Here is a tiny trained network, its code and every weight. The questions are about switching its units off for an input and a class, where a switched-off unit gives its printed mean instead of its output.

import numpy as np


def w(rows, s, z=0):
    codes = np.array(rows[::2]) - 128.0
    scale = np.full(codes.shape[1], s)
    scale[-1] = z or s
    return codes * scale


def f(y):
    return np.maximum(y, 0)


def log_softmax(a):
    a = a - a.max(-1, keepdims=True)
    return a - np.log(np.exp(a).sum(-1, keepdims=True))


def net(x, mask):
    res = np.array(x, float).reshape(1, 6) / 4 @ E
    y = f(res @ A[0][:, :-1].T + A[0][:, -1])
    res = res + np.where(mask, y, B[0][:, -1]) @ B[0][:, :-1]
    return log_softmax(res[-1] @ U[:, :-1].T + U[:, -1])


A, B = {}, {}
E = w([
[126,126,129,127],'x0',
[159,193,60,2],'x1',
[13,44,84,65],'x2',
[217,21,119,95],'x3',
[129,130,129,129],'x4',
[118,131,254,29],'x5',
],0.0077)
A[0] = w([
[177,212,82,81,117],'n0',
[97,145,114,94,140],'n1',
[74,125,77,88,130],'n2',
[121,149,86,151,85],'n3',
[52,107,56,124,93],'n4',
[125,116,106,151,84],'n5',
[36,63,138,130,138],'n6',
[96,106,137,108,82],'n7',
[87,171,158,122,66],'n8',
[142,169,127,122,123],'n9',
[206,63,142,116,89],'n10',
[159,127,77,78,166],'n11',
[88,173,124,151,13],'n12',
[135,173,143,145,127],'n13',
[207,78,100,119,53],'n14',
[153,135,86,135,118],'n15',
[179,154,154,157,79],'n16',
[91,197,126,132,249],'n17',
[145,110,193,70,84],'n18',
[113,113,140,215,119],'n19',
[136,112,78,176,58],'n20',
[185,165,114,131,84],'n21',
[99,102,119,122,36],'n22',
[123,79,197,181,23],'n23',
[87,149,253,75,68],'n24',
[108,67,164,153,110],'n25',
[137,100,68,168,112],'n26',
[148,155,82,89,98],'n27',
[170,85,156,115,82],'n28',
[165,153,132,148,31],'n29',
[148,86,150,91,160],'n30',
[124,103,131,173,80],'n31',
[155,154,98,97,36],'n32',
[158,176,149,168,161],'n33',
[118,95,172,199,16],'n34',
[149,131,36,154,66],'n35',
[180,143,157,141,72],'n36',
[134,140,111,110,2],'n37',
[139,129,58,149,90],'n38',
],0.016,0.0057)
B[0] = w([
[113,73,228,111,244],'n0',
[145,84,153,143,179],'n1',
[165,68,136,89,204],'n2',
[94,189,113,96,173],'n3',
[197,105,113,107,215],'n4',
[123,185,135,105,153],'n5',
[235,97,77,89,238],'n6',
[234,97,115,85,160],'n7',
[77,118,74,208,171],'n8',
[131,89,117,127,171],'n9',
[40,97,42,213,212],'n10',
[108,98,211,188,209],'n11',
[3,89,62,132,164],'n12',
[160,85,52,158,184],'n13',
[30,95,35,215,194],'n14',
[125,177,147,146,171],'n15',
[207,98,74,3,195],'n16',
[81,81,71,252,246],'n17',
[131,253,133,84,211],'n18',
[113,65,206,130,233],'n19',
[111,200,126,82,189],'n20',
[154,96,115,119,190],'n21',
[125,90,60,37,147],'n22',
[77,98,217,79,204],'n23',
[113,219,87,88,255],'n24',
[123,137,183,141,198],'n25',
[124,237,148,77,203],'n26',
[72,72,228,124,186],'n27',
[102,133,92,165,178],'n28',
[143,95,86,29,160],'n29',
[114,165,85,197,195],'n30',
[98,137,194,122,173],'n31',
[101,78,246,75,161],'n32',
[193,79,79,64,228],'n33',
[92,96,194,84,200],'n34',
[141,187,122,84,207],'n35',
[208,92,64,19,181],'n36',
[130,122,241,59,132],'n37',
[142,223,135,76,191],'n38',
],0.0069,0.0098)
U = w([
[203,76,106,122,92],'0',
[93,95,231,148,89],'1',
[117,249,134,136,96],'2',
[61,98,69,206,105],'3',
[158,124,152,182,249],'4',
],0.013,0.017)

Each question gives the input, the list of numbers given to net, and the class t.
The units are the neurons (one row each of A and B). Each row of codes is followed by its name. A weight is (code - 128) times the scale printed after its matrix; where a second scale follows, it is the last column's (A, B and U).
mask holds one flag per neuron, in row order. A switched-off neuron (its flag False) gives its mean, the last column of its row in B, instead of its output. The means were averaged over made-up inputs and are rounded, as every weight is.
A unit's drop is (log p(t) with every unit on - log p(t) with that unit switched off) / (log p(t) with every unit on - log p(t) with every unit switched off).
The circuit of an input: a set's keep is (log p(t) with only the set's units on - log p(t) with every unit switched off) / (log p(t) with every unit on - log p(t) with every unit switched off). Starting from the 12 units with the biggest drops (on a tie, the unit counted first), units are removed one at a time, each time the one whose removal leaves the highest keep (on an exact tie, the one counted first), for as long as the keep stays at least 0.8.
circuit, biggest first: the units of the circuit, biggest drop first
unit that matters most: the unit with the biggest drop
top k neurons: the k neurons with the biggest drops, biggest first
drop when u is switched off: that unit's drop, to one decimal
input [-4,6,-2,-3,-8,-8], class 2: circuit, biggest first => n38
input [1,-3,-5,2,-5,-3], class 0: circuit, biggest first => n16, n33
input [-2,2,-4,8,7,3], class 3: circuit, biggest first => n10, n14
input [-6,-7,0,3,-5,8], class 2: circuit, biggest first => n24, n18
input [8,3,-6,-6,-5,6], class 0: circuit, biggest first => n33, n13
input [-3,0,-3,5,1,0], class 3: circuit, biggest first => n10, n14
input [1,-6,1,0,1,-7], class 2: circuit, biggest first => n26, n20
input [-1,6,5,-3,-2,1], class 1: top 3 neurons => n27, n11, n33
input [-2,-8,8,7,0,5], class 0: top 2 neurons => n6, n7
input [-4,-3,-6,-4,2,5], class 0: circuit, biggest first => n33, n16
input [5,-5,-4,7,-3,2], class 3: top 2 neurons => n10, n14
input [3,-8,-6,4,-8,3], class 1: top 2 neurons => n23, n34
input [6,3,-6,-2,6,6], class 0: top 4 neurons => n36, n33, n16, n26
input [-3,1,-3,7,-6,-3], class 3: circuit, biggest first => n14
input [4,-2,1,-7,-4,-8], class 2: top 2 neurons => n26, n38
input [-3,0,-2,-7,0,-8], class 2: top 3 neurons => n38, n26, n35
input [0,-6,6,-1,-4,-7], class 2: top 2 neurons => n26, n20
input [0,0,8,-8,-8,-2], class 0: top 2 neurons => n6, n4
input [-2,5,6,-6,3,1], class 0: top 2 neurons => n2, n4
input [4,7,-4,-5,5,0], class 1: unit that matters most => n0
input [-7,4,-4,8,-2,2], class 3: drop when n14 is switched off => 0.2
input [3,-5,-1,-8,-2,2], class 3: drop when n17 is switched off => 0.1
input [3,-6,8,4,-7,3], class 0: drop when n29 is switched off => 0.0
